Below are the code and all the weights of a small trained network. Each question names an input and a class and asks about switching units off, where a switched-off unit gives its printed mean instead of its output.

import numpy as np


def w(rows, s, z=0):
    codes = np.array(rows[::2]) - 128.0
    scale = np.full(codes.shape[1], s)
    scale[-1] = z or s
    return codes * scale


def f(y):
    return y / 2 * (1 + np.tanh(0.7978845608 * (y + 0.044715 * y**3)))


def log_softmax(a):
    a = a - a.max(-1, keepdims=True)
    return a - np.log(np.exp(a).sum(-1, keepdims=True))


def net(x, mask):
    res = np.array(x, float).reshape(1, 8) / 4 @ E
    y = f(res @ A[0][:, :-1].T + A[0][:, -1])
    res = res + np.where(mask, y, B[0][:, -1]) @ B[0][:, :-1]
    return log_softmax(res[-1] @ U[:, :-1].T + U[:, -1])


A, B = {}, {}
E = w([
[160,183,245,147],'x0',
[128,129,128,129],'x1',
[248,213,57,124],'x2',
[129,127,127,128],'x3',
[49,230,103,162],'x4',
[128,128,127,129],'x5',
[128,128,128,127],'x6',
[144,91,111,252],'x7',
],0.0042)
A[0] = w([
[121,120,129,133,6],'neuron 1',
[140,105,122,211,77],'neuron 2',
[127,134,134,128,38],'neuron 3',
[125,129,130,113,40],'neuron 4',
[192,167,93,126,92],'neuron 5',
[59,105,155,135,89],'neuron 6',
[136,147,166,141,64],'neuron 7',
[185,164,96,127,90],'neuron 8',
[69,85,167,127,81],'neuron 9',
[71,191,104,153,95],'neuron 10',
[226,26,165,86,85],'neuron 11',
[157,161,220,151,103],'neuron 12',
[130,125,127,138,9],'neuron 13',
[90,100,148,131,64],'neuron 14',
[151,136,114,142,79],'neuron 15',
[126,134,125,110,38],'neuron 16',
[101,102,52,117,112],'neuron 17',
[111,157,124,118,62],'neuron 18',
[196,168,92,126,107],'neuron 19',
[123,143,137,43,95],'neuron 20',
[87,191,130,158,63],'neuron 21',
[84,94,157,127,82],'neuron 22',
[129,134,133,104,55],'neuron 23',
[124,121,126,132,2],'neuron 24',
[135,115,128,129,92],'neuron 25',
[74,89,162,122,118],'neuron 26',
[74,208,98,155,91],'neuron 27',
[183,162,99,124,106],'neuron 28',
[80,91,163,128,89],'neuron 29',
[114,139,124,147,23],'neuron 30',
[103,93,44,119,83],'neuron 31',
[156,144,113,128,66],'neuron 32',
[151,100,115,254,104],'neuron 33',
[116,152,138,17,108],'neuron 34',
[145,147,180,138,63],'neuron 35',
[134,124,129,132,209],'neuron 36',
[170,156,105,125,74],'neuron 37',
[150,162,209,152,112],'neuron 38',
[121,148,134,60,81],'neuron 39',
[96,93,34,118,101],'neuron 40',
],0.0096,0.0043)
B[0] = w([
[136,82,109,103,50],'neuron 1',
[81,89,139,94,134],'neuron 2',
[131,104,113,110,61],'neuron 3',
[125,97,118,111,63],'neuron 4',
[153,81,138,168,171],'neuron 5',
[156,86,103,171,148],'neuron 6',
[148,109,116,92,93],'neuron 7',
[148,83,133,161,157],'neuron 8',
[162,80,131,166,150],'neuron 9',
[113,134,74,124,167],'neuron 10',
[95,151,3,123,251],'neuron 11',
[177,134,143,69,196],'neuron 12',
[130,86,110,100,51],'neuron 13',
[150,88,118,138,99],'neuron 14',
[126,97,126,127,97],'neuron 15',
[125,92,119,105,63],'neuron 16',
[164,143,141,87,168],'neuron 17',
[117,104,106,111,84],'neuron 18',
[152,89,141,175,192],'neuron 19',
[81,100,148,116,150],'neuron 20',
[131,114,71,92,130],'neuron 21',
[151,92,126,152,124],'neuron 22',
[120,98,122,111,74],'neuron 23',
[135,82,111,100,49],'neuron 24',
[129,122,124,122,96],'neuron 25',
[153,107,134,171,172],'neuron 26',
[117,115,54,138,184],'neuron 27',
[145,94,137,162,166],'neuron 28',
[156,92,128,157,139],'neuron 29',
[125,86,97,98,60],'neuron 30',
[175,123,146,73,156],'neuron 31',
[139,92,124,129,91],'neuron 32',
[41,96,170,91,217],'neuron 33',
[61,98,166,117,197],'neuron 34',
[154,106,125,85,104],'neuron 35',
[125,150,144,140,240],'neuron 36',
[146,85,128,142,117],'neuron 37',
[171,138,136,77,190],'neuron 38',
[93,94,140,111,122],'neuron 39',
[178,140,148,71,186],'neuron 40',
],0.042,0.002)
U = w([
[185,36,128,196,79],'0',
[123,166,139,140,254],'1',
[119,164,133,133,242],'2',
[103,128,2,103,89],'3',
[39,78,180,78,53],'4',
[216,141,148,35,45],'5',
[123,165,142,152,114],'6',
[129,167,143,154,82],'7',
],0.0074,0.0047)

Each question gives the input, the list of numbers given to net, and the class t.
The units are the neurons (one row each of A and B). Each row of codes is followed by its name. A weight is (code - 128) times the scale printed after its matrix; where a second scale follows, it is the last column's (A, B and U).
mask holds one flag per neuron, in row order. A switched-off neuron (its flag False) gives its mean, the last column of its row in B, instead of its output. The means were averaged over made-up inputs and are rounded, as every weight is.
A unit's drop is (log p(t) with every unit on - log p(t) with that unit switched off) / (log p(t) with every unit on - log p(t) with every unit switched off).
The circuit of an input: a set's keep is (log p(t) with only the set's units on - log p(t) with every unit switched off) / (log p(t) with every unit on - log p(t) with every unit switched off). Starting from the 12 units with the biggest drops (on a tie, the unit counted first), units are removed one at a time, each time the one whose removal leaves the highest keep (on an exact tie, the one counted first), for as long as the keep stays at least 0.8.
circuit, biggest first: the units of the circuit, biggest drop first
most important unit: the unit with the biggest drop
top k neurons: the k neurons with the biggest drops, biggest first
drop when u is switched off: that unit's drop, to one decimal
input [1,4,7,1,4,2,2,-8], class 4: top 2 neurons	neuron 34; neuron 20
input [8,-2,-7,-7,3,2,8,-5], class 5: most important unit	neuron 12
input [-8,4,8,3,-7,0,7,-1], class 0: circuit, biggest first	neuron 19; neuron 5
input [7,-3,-4,5,6,5,-1,-2], class 5: circuit, biggest first	neuron 12; neuron 38
input [1,-7,7,2,-7,-1,1,-8], class 4: top 3 neurons	neuron 34; neuron 20; neuron 39
input [-5,1,-8,-7,2,2,5,8], class 0: circuit, biggest first	neuron 6; neuron 9
input [4,1,-7,1,-2,3,0,-2], class 0: circuit, biggest first	neuron 9; neuron 6
input [-8,2,2,-7,-2,0,0,7], class 5: top 4 neurons	neuron 40; neuron 31; neuron 17; neuron 34
input [-7,-4,1,6,-1,3,0,-6], class 5: top 3 neurons	neuron 40; neuron 31; neuron 17
input [-1,5,5,-6,7,7,-7,8], class 4: top 3 neurons	neuron 33; neuron 11; neuron 2
input [6,-1,7,3,-7,4,2,2], class 0: top 2 neurons	neuron 19; neuron 5
input [-7,-5,1,3,3,-1,3,0], class 5: top 2 neurons	neuron 40; neuron 31
input [7,2,6,0,-5,-4,-2,5], class 5: top 3 neurons	neuron 12; neuron 38; neuron 35
input [-8,-5,8,-8,-7,-4,-6,5], class 0: circuit, biggest first	neuron 19
input [-3,-4,-1,6,7,-7,4,2], class 3: top 2 neurons	neuron 27; neuron 10
input [-2,3,1,-2,8,2,-1,4], class 3: top 3 neurons	neuron 27; neuron 10; neuron 21
input [-4,1,5,7,5,7,5,-8], class 4: top 4 neurons	neuron 34; neuron 20; neuron 39; neuron 11
input [-2,3,2,-4,8,-7,7,6], class 3: top 3 neurons	neuron 27; neuron 10; neuron 21
input [1,6,-5,7,8,-4,2,5], class 3: circuit, biggest first	neuron 27; neuron 10
input [-8,3,2,3,-6,0,2,2], class 5: most important unit	neuron 40
input [-8,2,-4,-6,5,2,4,-2], class 5: circuit, biggest first	neuron 40; neuron 31
input [-3,-1,-1,4,2,0,6,-6], class 4: drop when neuron 11 is switched off	0.3
input [3,6,-7,1,7,2,4,4], class 0: drop when neuron 27 is switched off	0.0
input [6,1,-2,5,-6,6,-2,-8], class 4: drop when neuron 39 is switched off	0.2
